[[144 147 127]
 [116 102 128]
 [128 123 138]]
->
[[144 147]
 [116 102]
 [128 123]]

[[147 134 128 128 128]
 [128 128 128 130 142]
 [140 149 138 129 128]
 [128 131 144 147 134]]
->
[[147 134]
 [128 128]
 [140 149]]

[[137 104 145]
 [133 138 141]
 [134 106 141]
 [148 156 135]
 [110 132 129]]
->
[[137 104]
 [133 138]
 [134 106]]

[[117 114 156]
 [117 117 140]
 [135 137 117]
 [136 130 135]
 [135 137 117]]
->
[[117 114]
 [117 117]
 [135 137]]

[[119 145 123 152]
 [126 144 128 143]
 [119 147 123 151]
 [140 111 136 102]
 [131 110 129 110]]
->
[[119 145]
 [126 144]
 [119 147]]

[[127 127]
 [117 151]
 [105 136]
 [127 144]]
->
[[127 127]
 [117 151]
 [105 136]]

[[146 140 144 151]
 [149 141 147 153]
 [147 139 145 152]
 [110 116 111 105]
 [148 140 146 152]]
->
[[146 140]
 [149 141]
 [147 139]]
---
[[112 127 131 131 121 131 134 130 139 146 131 142 125 133]
 [105 116 142 128 127 128 141 107 131 138 128 138 132 133]
 [126 121 119 128 136 119 141 122 121 117 137 142 127 152]
 [133 120 135 128 121 130 138 127 131 123 136 141 121 134]]
->
[[112 127 131 131 121 131 134 130 139 146 131 142 125 133]
 [126 121 119 128 136 119 141 122 121 117 137 142 127 152]
 [133 120 135 128 121 130 138 127 131 123 136 141 121 134]
 [105 116 142 128 127 128 141 107 131 138 128 138 132 133]]

[[122 138 137 103 147 140 120]
 [126 132 122 103 123 138 129]
 [128 151 135 144 104 125 106]]
->
[[128 151 135 144 104 125 106]
 [122 138 137 103 147 140 120]
 [126 132 122 103 123 138 129]]

[[141 153 144 126 129 136 120 129 124 116]
 [128 127 125 129 124 126 133 131 133 132]
 [132 141 141 125 133 132 119 128 121 120]
 [130 128 126 128 125 127 130 128 130 129]]
->
[[141 153 144 126 129 136 120 129 124 116]
 [132 141 141 125 133 132 119 128 121 120]
 [130 128 126 128 125 127 130 128 130 129]
 [128 127 125 129 124 126 133 131 133 132]]

[[128 116 136 128 128 128 113 126 119 133 134 137 135]
 [101 119 134 129 144 135 135 128 140 117 115 130 151]]
->
[[101 119 134 129 144 135 135 128 140 117 115 130 151]
 [128 116 136 128 128 128 113 126 119 133 134 137 135]]

[[128 117 141 141 133 151 130 129 130 142]
 [121 132 129 136 131 143 132 126 123 128]
 [139 122 128 131 129 134 129 130 122 123]
 [131 125 127 124 130 119 128 132 122 124]
 [132 136 129 138 124 134 126 126 124 136]
 [125 130 132 129 130 126 128 126 128 128]
 [151 126 136 144 125 137 129 132 126 132]
 [117 135 132 135 128 146 134 128 114 126]]
->
[[132 136 129 138 124 134 126 126 124 136]
 [117 135 132 135 128 146 134 128 114 126]
 [121 132 129 136 131 143 132 126 123 128]
 [125 130 132 129 130 126 128 126 128 128]
 [151 126 136 144 125 137 129 132 126 132]
 [131 125 127 124 130 119 128 132 122 124]
 [139 122 128 131 129 134 129 130 122 123]
 [128 117 141 141 133 151 130 129 130 142]]

[[114 123 126 122 143 127 115]
 [114 112 133 116 152 130 116]
 [110 118 123 123 145 126 110]
 [107 127 127 119 151 131 116]
 [117 121 124 129 132 125 124]]
->
[[107 127 127 119 151 131 116]
 [114 123 126 122 143 127 115]
 [117 121 124 129 132 125 124]
 [110 118 123 123 145 126 110]
 [114 112 133 116 152 130 116]]

[[101 116 144 116]
 [101 117 145 117]]
->
[[101 117 145 117]
 [101 116 144 116]]

[[142 112 130 132 138 121 130 133 154 122 116 136 120 113 139]
 [126 127 127 133 125 120 122 128 123 128 128 123 119 132 127]
 [132 124 129 129 130 127 129 131 135 127 125 131 127 123 132]
 [129 128 128 127 129 129 129 128 130 128 127 129 130 127 129]
 [128 135 128 123 127 137 130 124 124 133 134 128 134 134 123]]
->
[[128 135 128 123 127 137 130 124 124 133 134 128 134 134 123]
 [129 128 128 127 129 129 129 128 130 128 127 129 130 127 129]
 [126 127 127 133 125 120 122 128 123 128 128 123 119 132 127]
 [132 124 129 129 130 127 129 131 135 127 125 131 127 123 132]
 [142 112 130 132 138 121 130 133 154 122 116 136 120 113 139]]

[[142 120 105 125 146 140 123 120 140 133 136 130]
 [129 128 121 123 147 133 120 125 142 151 148 126]
 [136 119 104 134 125 129 136 120 123 119 114 133]]
->
[[129 128 121 123 147 133 120 125 142 151 148 126]
 [142 120 105 125 146 140 123 120 140 133 136 130]
 [136 119 104 134 125 129 136 120 123 119 114 133]]
---
[[132 130 110]
 [115 129 108]
 [132 123 107]
 [122 128 129]]
->
[[129 108]
 [123 107]]

[[105 148 119 120]
 [109 142 118 124]
 [107 136 145 128]
 [115 131 147 129]]
->
[[142 118]
 [136 145]]

[[105 142 145 114 136]
 [121 130 132 122 134]
 [147 147 136 151 136]
 [107 128 136 114 125]]
->
[[130 132]
 [147 136]]

[[117 124 132]
 [144 150 139]
 [101 153 128]]
->
[[150 139]
 [153 128]]

[[148 124 144]
 [127 106 138]
 [137 150 145]
 [157 121 111]
 [125 146 132]]
->
[[106 138]
 [150 145]]

[[116 128 130 130 122]
 [125 124 144 118 116]
 [117 120 134 106 114]
 [132 130 122 119 125]
 [117 127 133 108 137]]
->
[[124 144]
 [120 134]]

[[118 146 120 128]
 [112 136 114 145]
 [110 139 121 150]
 [112 142 126 115]]
->
[[136 114]
 [139 121]]

[[119 111 127 142 108]
 [119 111 127 143 108]
 [119 111 127 143 108]
 [119 111 127 143 154]]
->
[[111 127]
 [111 127]]
